Here is a tiny trained network, its code and every weight. The questions are about switching its units off for an input and a class, where a switched-off unit gives its printed mean instead of its output.

import numpy as np


def w(rows, s, z=0):
    codes = np.array(rows[::2]) - 128.0
    scale = np.full(codes.shape[1], s)
    scale[-1] = z or s
    return codes * scale


def norm(h):
    return h / np.sqrt((h * h).mean(-1, keepdims=True) + 1e-5)


def f(y):
    return y / 2 * (1 + np.tanh(0.7978845608 * (y + 0.044715 * y**3)))


def log_softmax(a):
    a = a - a.max(-1, keepdims=True)
    return a - np.log(np.exp(a).sum(-1, keepdims=True))


def net(x, mask):
    res = np.array(x, float).reshape(1, 7) / 4 @ E
    u = 0
    for l in range(4):
        y = f(norm(res) @ A[l][:, :-1].T + A[l][:, -1])
        res = res + np.where(mask[u : u + 9], y, B[l][:, -1]) @ B[l][:, :-1]
        u += 9
    return log_softmax(norm(res)[-1] @ U[:, :-1].T + U[:, -1])


A, B = {}, {}
E = w([
[110,142,143,140,137,130,106,128,130,130],'x0',
[131,150,105,128,135,124,152,122,133,96],'x1',
[104,80,113,36,203,34,132,197,130,124],'x2',
[109,151,133,135,135,124,116,119,129,124],'x3',
[130,138,113,134,137,123,134,118,119,123],'x4',
[115,124,94,176,160,47,219,110,222,174],'x5',
[164,136,219,142,114,1,196,187,97,126],'x6',
],0.0031)
A[0] = w([
[150,149,166,108,153,41,73,191,44,119,170],'0.n1',
[59,100,114,95,147,65,148,155,127,55,78],'0.n2',
[125,185,148,87,107,101,200,230,52,145,239],'0.n3',
[123,120,67,31,146,225,57,97,83,107,36],'0.n4',
[184,162,167,189,3,183,89,82,23,42,201],'0.n5',
[176,136,166,133,122,128,102,69,163,167,92],'0.n6',
[136,137,76,156,100,228,78,152,162,133,178],'0.n7',
[182,69,189,179,90,162,186,123,160,225,255],'0.n8',
[172,123,128,84,132,3,64,157,96,114,122],'0.n9',
],0.0027,0.0007)
B[0] = w([
[182,124,68,189,188,170,100,173,120,197,191],'0.n1',
[167,82,155,89,82,127,85,116,125,152,159],'0.n2',
[123,221,173,114,158,75,51,135,74,50,188],'0.n3',
[131,191,148,93,143,158,200,188,130,163,214],'0.n4',
[65,13,111,167,79,102,166,149,77,95,255],'0.n5',
[92,132,115,140,165,107,189,154,165,94,133],'0.n6',
[116,164,96,129,118,111,147,154,161,221,201],'0.n7',
[129,183,127,136,131,101,184,4,124,38,189],'0.n8',
[184,109,190,132,147,84,61,147,123,120,182],'0.n9',
],0.0032,0.0022)
A[1] = w([
[159,5,118,128,203,109,95,83,142,28,2],'1.n1',
[38,57,2,168,173,94,64,123,203,125,90],'1.n2',
[108,167,145,187,115,124,100,110,83,91,148],'1.n3',
[163,104,177,109,87,129,40,129,103,160,161],'1.n4',
[97,212,102,53,153,148,88,77,63,105,27],'1.n5',
[96,125,172,190,167,70,37,100,150,128,204],'1.n6',
[118,177,79,141,36,161,97,167,147,195,74],'1.n7',
[123,151,105,9,198,98,89,156,144,135,166],'1.n8',
[113,80,151,114,147,104,244,150,83,142,164],'1.n9',
],0.0027,0.00066)
B[1] = w([
[86,93,110,119,114,97,102,55,123,33,120],'1.n1',
[118,86,111,156,26,129,160,145,130,75,236],'1.n2',
[125,83,121,98,84,89,157,187,110,57,163],'1.n3',
[180,138,86,149,141,88,148,146,120,92,153],'1.n4',
[189,62,176,3,129,145,138,124,143,210,121],'1.n5',
[188,121,149,116,64,154,188,78,103,54,189],'1.n6',
[203,120,116,125,78,71,210,58,120,105,168],'1.n7',
[31,109,143,123,183,91,105,244,51,192,255],'1.n8',
[123,186,158,138,186,207,69,126,103,105,191],'1.n9',
],0.0029,0.0012)
A[2] = w([
[127,176,117,74,138,105,143,185,61,124,197],'2.n1',
[160,89,241,188,105,85,56,140,96,127,248],'2.n2',
[166,171,88,195,31,233,151,87,181,144,159],'2.n3',
[95,130,82,169,29,232,200,101,118,153,139],'2.n4',
[75,62,54,120,144,150,127,144,141,99,148],'2.n5',
[148,172,223,21,254,143,155,220,97,184,212],'2.n6',
[169,183,108,187,129,84,175,122,190,111,127],'2.n7',
[65,45,82,116,115,131,111,119,252,156,147],'2.n8',
[210,163,95,69,182,140,124,201,92,151,143],'2.n9',
],0.0034,0.0016)
B[2] = w([
[116,106,125,198,63,218,65,96,162,225,181],'2.n1',
[124,140,70,80,96,140,230,113,145,96,209],'2.n2',
[164,103,167,100,216,54,103,156,149,120,247],'2.n3',
[160,171,158,31,186,108,49,182,112,176,254],'2.n4',
[78,57,119,172,60,132,147,194,90,167,163],'2.n5',
[98,128,75,122,126,214,98,64,172,177,246],'2.n6',
[124,175,179,141,151,78,100,3,130,120,167],'2.n7',
[109,76,88,157,68,81,159,167,81,77,186],'2.n8',
[98,104,113,58,144,231,77,143,158,163,169],'2.n9',
],0.0035,0.0034)
A[3] = w([
[114,134,169,99,179,90,141,140,179,219,1],'3.n1',
[69,60,44,170,123,90,135,165,155,115,204],'3.n2',
[174,209,158,138,131,149,112,63,110,23,139],'3.n3',
[128,111,119,59,209,150,60,228,47,163,201],'3.n4',
[143,123,66,110,210,30,98,99,232,206,107],'3.n5',
[188,154,136,38,117,198,79,168,85,180,211],'3.n6',
[156,139,146,148,210,40,179,127,252,149,141],'3.n7',
[137,121,144,63,151,160,63,180,94,130,123],'3.n8',
[193,98,174,216,58,160,159,160,58,79,164],'3.n9',
],0.0035,0.00078)
B[3] = w([
[92,93,98,134,160,192,111,99,109,123,165],'3.n1',
[177,138,178,177,66,140,167,160,26,86,164],'3.n2',
[126,81,106,187,138,98,145,146,87,122,150],'3.n3',
[181,202,159,186,92,74,154,87,126,81,254],'3.n4',
[27,81,83,110,41,254,131,148,107,196,230],'3.n5',
[100,101,194,173,176,13,160,70,172,118,224],'3.n6',
[187,144,141,47,179,209,10,173,160,120,217],'3.n7',
[206,184,120,137,173,124,182,106,171,30,190],'3.n8',
[59,90,59,99,116,148,143,189,135,221,144],'3.n9',
],0.0037,0.0044)
U = w([
[242,210,234,162,155,24,141,43,121,53,157],'0',
[89,113,97,44,136,229,40,122,180,193,201],'1',
[77,60,80,178,2,73,212,187,30,109,6],'2',
],0.0072,0.0002)

Each question gives the input, the list of numbers given to net, and the class t.
The units are the neurons (one row each of A and B). Each row of codes is followed by its name. A weight is (code - 128) times the scale printed after its matrix; where a second scale follows, it is the last column's (A, B and U).
mask holds one flag per neuron, layer by layer. A switched-off neuron (its flag False) gives its mean, the last column of its row in B, instead of its output. The means were averaged over made-up inputs and are rounded, as every weight is.
A unit's drop is (log p(t) with every unit on - log p(t) with that unit switched off) / (log p(t) with every unit on - log p(t) with every unit switched off).
The circuit of an input: a set's keep is (log p(t) with only the set's units on - log p(t) with every unit switched off) / (log p(t) with every unit on - log p(t) with every unit switched off). Starting from the 12 units with the biggest drops (on a tie, the unit counted first), units are removed one at a time, each time the one whose removal leaves the highest keep (on an exact tie, the one counted first), for as long as the keep stays at least 0.8.
units of the circuit, in order: the units of the circuit, biggest drop first
k most important neurons: the k neurons with the biggest drops, biggest first
top k neurons in layer l: the k neurons of layer l with the biggest drops, biggest first
drop when u is switched off: that unit's drop, to one decimal
input [-1,5,-4,5,5,-8,1], class 2: units of the circuit, in order : [0.n5]
input [-1,6,-2,-5,2,0,-1], class 0: units of the circuit, in order : [2.n4, 3.n4]
input [2,-5,3,-8,-5,1,0], class 2: 4 most important neurons : [0.n4, 2.n4, 1.n1, 3.n7]
input [2,0,3,4,-3,6,0], class 2: top 2 neurons in layer 2 : [2.n8, 2.n4]
input [5,-4,0,4,-2,-3,0], class 0: 2 most important neurons : [0.n4, 3.n5]
input [6,-2,-6,-2,3,-6,1], class 2: 2 most important neurons : [0.n5, 3.n9]
input [-3,-5,1,2,0,-3,1], class 0: 2 most important neurons : [3.n5, 3.n6]
input [-8,-6,7,-3,-3,-5,1], class 0: top 2 neurons in layer 3 : [3.n4, 3.n6]
input [-7,-3,2,3,-6,1,6], class 1: 2 most important neurons : [2.n4, 2.n6]
input [-8,7,-5,-5,-2,-7,4], class 2: 2 most important neurons : [0.n5, 3.n9]
input [5,-8,-7,5,-3,0,0], class 0: top 3 neurons in layer 2 : [2.n4, 2.n3, 2.n1]
input [-4,5,6,-4,-3,6,2], class 1: 2 most important neurons : [0.n5, 3.n7]
input [-4,5,-4,1,5,3,0], class 1: 3 most important neurons : [3.n4, 3.n5, 2.n4]
input [1,5,-1,-8,-8,8,-1], class 1: units of the circuit, in order : [3.n7]
input [-5,0,-7,1,-6,-2,1], class 2: 2 most important neurons : [0.n5, 3.n9]
input [-4,6,-8,-7,-4,-7,-2], class 0: 2 most important neurons : [2.n4, 2.n3]
input [-4,8,6,-7,8,6,2], class 1: 2 most important neurons : [0.n5, 3.n7]
input [-2,8,-7,-1,8,-4,7], class 2: drop when 3.n9 is switched off : 0.1
input [4,6,2,1,8,4,2], class 1: drop when 0.n5 is switched off : 0.8
input [-7,-8,-8,3,-7,-5,-5], class 0: drop when 2.n4 is switched off : 0.9
input [2,-3,-1,-3,1,-1,6], class 2: top 2 neurons in layer 2 : [2.n4, 2.n3]
